Below are the code and all the weights of a small trained network. Each question names an input and a class and asks about switching units off, where a switched-off unit gives its printed mean instead of its output.

import numpy as np


def w(rows, s, z=0):
    codes = np.array(rows[::2]) - 128.0
    scale = np.full(codes.shape[1], s)
    scale[-1] = z or s
    return codes * scale


def norm(h):
    return h / np.sqrt((h * h).mean(-1, keepdims=True) + 1e-5)


def f(y):
    return np.maximum(y, 0)


def log_softmax(a):
    a = a - a.max(-1, keepdims=True)
    return a - np.log(np.exp(a).sum(-1, keepdims=True))


def net(x, mask):
    res = np.array(x, float).reshape(1, 6) / 4 @ E
    u = 0
    for l in range(4):
        y = f(norm(res) @ A[l][:, :-1].T + A[l][:, -1])
        res = res + np.where(mask[u : u + 4], y, B[l][:, -1]) @ B[l][:, :-1]
        u += 4
    return log_softmax(norm(res)[-1] @ U[:, :-1].T + U[:, -1])


A, B = {}, {}
E = w([
[159,149,253],'x0',
[155,144,17],'x1',
[217,64,141],'x2',
[103,115,120],'x3',
[65,97,108],'x4',
[218,182,162],'x5',
],0.0055)
A[0] = w([
[147,118,11,4],'0.n1',
[255,193,203,157],'0.n2',
[134,193,203,149],'0.n3',
[35,188,159,117],'0.n4',
],0.0048,0.0022)
B[0] = w([
[204,163,51,173],'0.n1',
[103,89,62,253],'0.n2',
[145,97,182,197],'0.n3',
[3,181,254,186],'0.n4',
],0.0064,0.0033)
A[1] = w([
[223,148,72,235],'1.n1',
[55,135,108,50],'1.n2',
[126,142,218,254],'1.n3',
[188,254,87,91],'1.n4',
],0.0094,0.00078)
B[1] = w([
[51,113,153,253],'1.n1',
[254,142,109,195],'1.n2',
[178,190,35,239],'1.n3',
[100,69,16,211],'1.n4',
],0.0084,0.0043)
A[2] = w([
[179,23,118,23],'2.n1',
[196,126,213,54],'2.n2',
[129,6,122,245],'2.n3',
[111,92,131,3],'2.n4',
],0.014,0.00051)
B[2] = w([
[203,160,224,246],'2.n1',
[128,85,192,198],'2.n2',
[185,254,116,254],'2.n3',
[223,171,145,155],'2.n4',
],0.0075,0.0072)
A[3] = w([
[180,220,172,123],'3.n1',
[41,87,168,254],'3.n2',
[81,182,41,251],'3.n3',
[101,1,180,90],'3.n4',
],0.0074,0.0017)
B[3] = w([
[54,118,49,253],'3.n1',
[254,195,69,147],'3.n2',
[180,37,44,235],'3.n3',
[131,93,14,140],'3.n4',
],0.0076,0.0056)
U = w([
[71,126,38,143],'0',
[117,254,131,18],'1',
[111,26,126,248],'2',
],0.0094,0.0017)

Each question gives the input, the list of numbers given to net, and the class t.
The units are the neurons (one row each of A and B). Each row of codes is followed by its name. A weight is (code - 128) times the scale printed after its matrix; where a second scale follows, it is the last column's (A, B and U).
mask holds one flag per neuron, layer by layer. A switched-off neuron (its flag False) gives its mean, the last column of its row in B, instead of its output. The means were averaged over made-up inputs and are rounded, as every weight is.
A unit's drop is (log p(t) with every unit on - log p(t) with that unit switched off) / (log p(t) with every unit on - log p(t) with every unit switched off).
The circuit of an input: a set's keep is (log p(t) with only the set's units on - log p(t) with every unit switched off) / (log p(t) with every unit on - log p(t) with every unit switched off). Starting from the 12 units with the biggest drops (on a tie, the unit counted first), units are removed one at a time, each time the one whose removal leaves the highest keep (on an exact tie, the one counted first), for as long as the keep stays at least 0.8.
circuit, biggest first: the units of the circuit, biggest drop first
unit that matters most: the unit with the biggest drop
k most important neurons: the k neurons with the biggest drops, biggest first
top k neurons in layer l: the k neurons of layer l with the biggest drops, biggest first
drop when u is switched off: that unit's drop, to one decimal
input [0,-4,-1,-3,-3,3], class 0: top neuron in layer 1	1.n3
input [3,-2,1,-2,-1,8], class 2: circuit, biggest first	2.n3, 2.n2
input [4,8,6,0,-3,-7], class 1: top 2 neurons in layer 2	2.n1, 2.n3
input [2,0,0,7,7,-5], class 1: 4 most important neurons	1.n2, 1.n1, 1.n3, 2.n3
input [-3,-7,-3,-8,3,5], class 0: 3 most important neurons	1.n3, 2.n1, 2.n3
input [4,0,2,6,-7,1], class 2: circuit, biggest first	2.n3, 2.n2
input [8,2,-6,4,-7,-2], class 0: circuit, biggest first	2.n1, 2.n3
input [4,-8,-1,5,4,-7], class 1: top 3 neurons in layer 3	3.n2, 3.n3, 3.n1
input [0,4,-6,-1,-6,-7], class 2: circuit, biggest first	2.n3, 3.n3
input [5,4,1,3,-1,-7], class 1: 2 most important neurons	1.n3, 3.n3
input [-4,-1,2,3,3,-4], class 1: top 3 neurons in layer 1	1.n3, 1.n4, 1.n2
input [7,7,-1,-7,-4,-2], class 0: 2 most important neurons	1.n1, 2.n3
input [-7,-4,7,-4,-3,-8], class 1: 2 most important neurons	2.n3, 2.n1
input [-6,-4,4,6,4,5], class 1: unit that matters most	1.n3
input [0,-2,-2,0,-3,5], class 0: drop when 2.n2 is switched off	0.1
input [-1,-8,7,-4,5,-2], class 1: drop when 3.n3 is switched off	0.0
input [-2,-8,6,0,-5,-4], class 1: drop when 1.n4 is switched off	-0.1
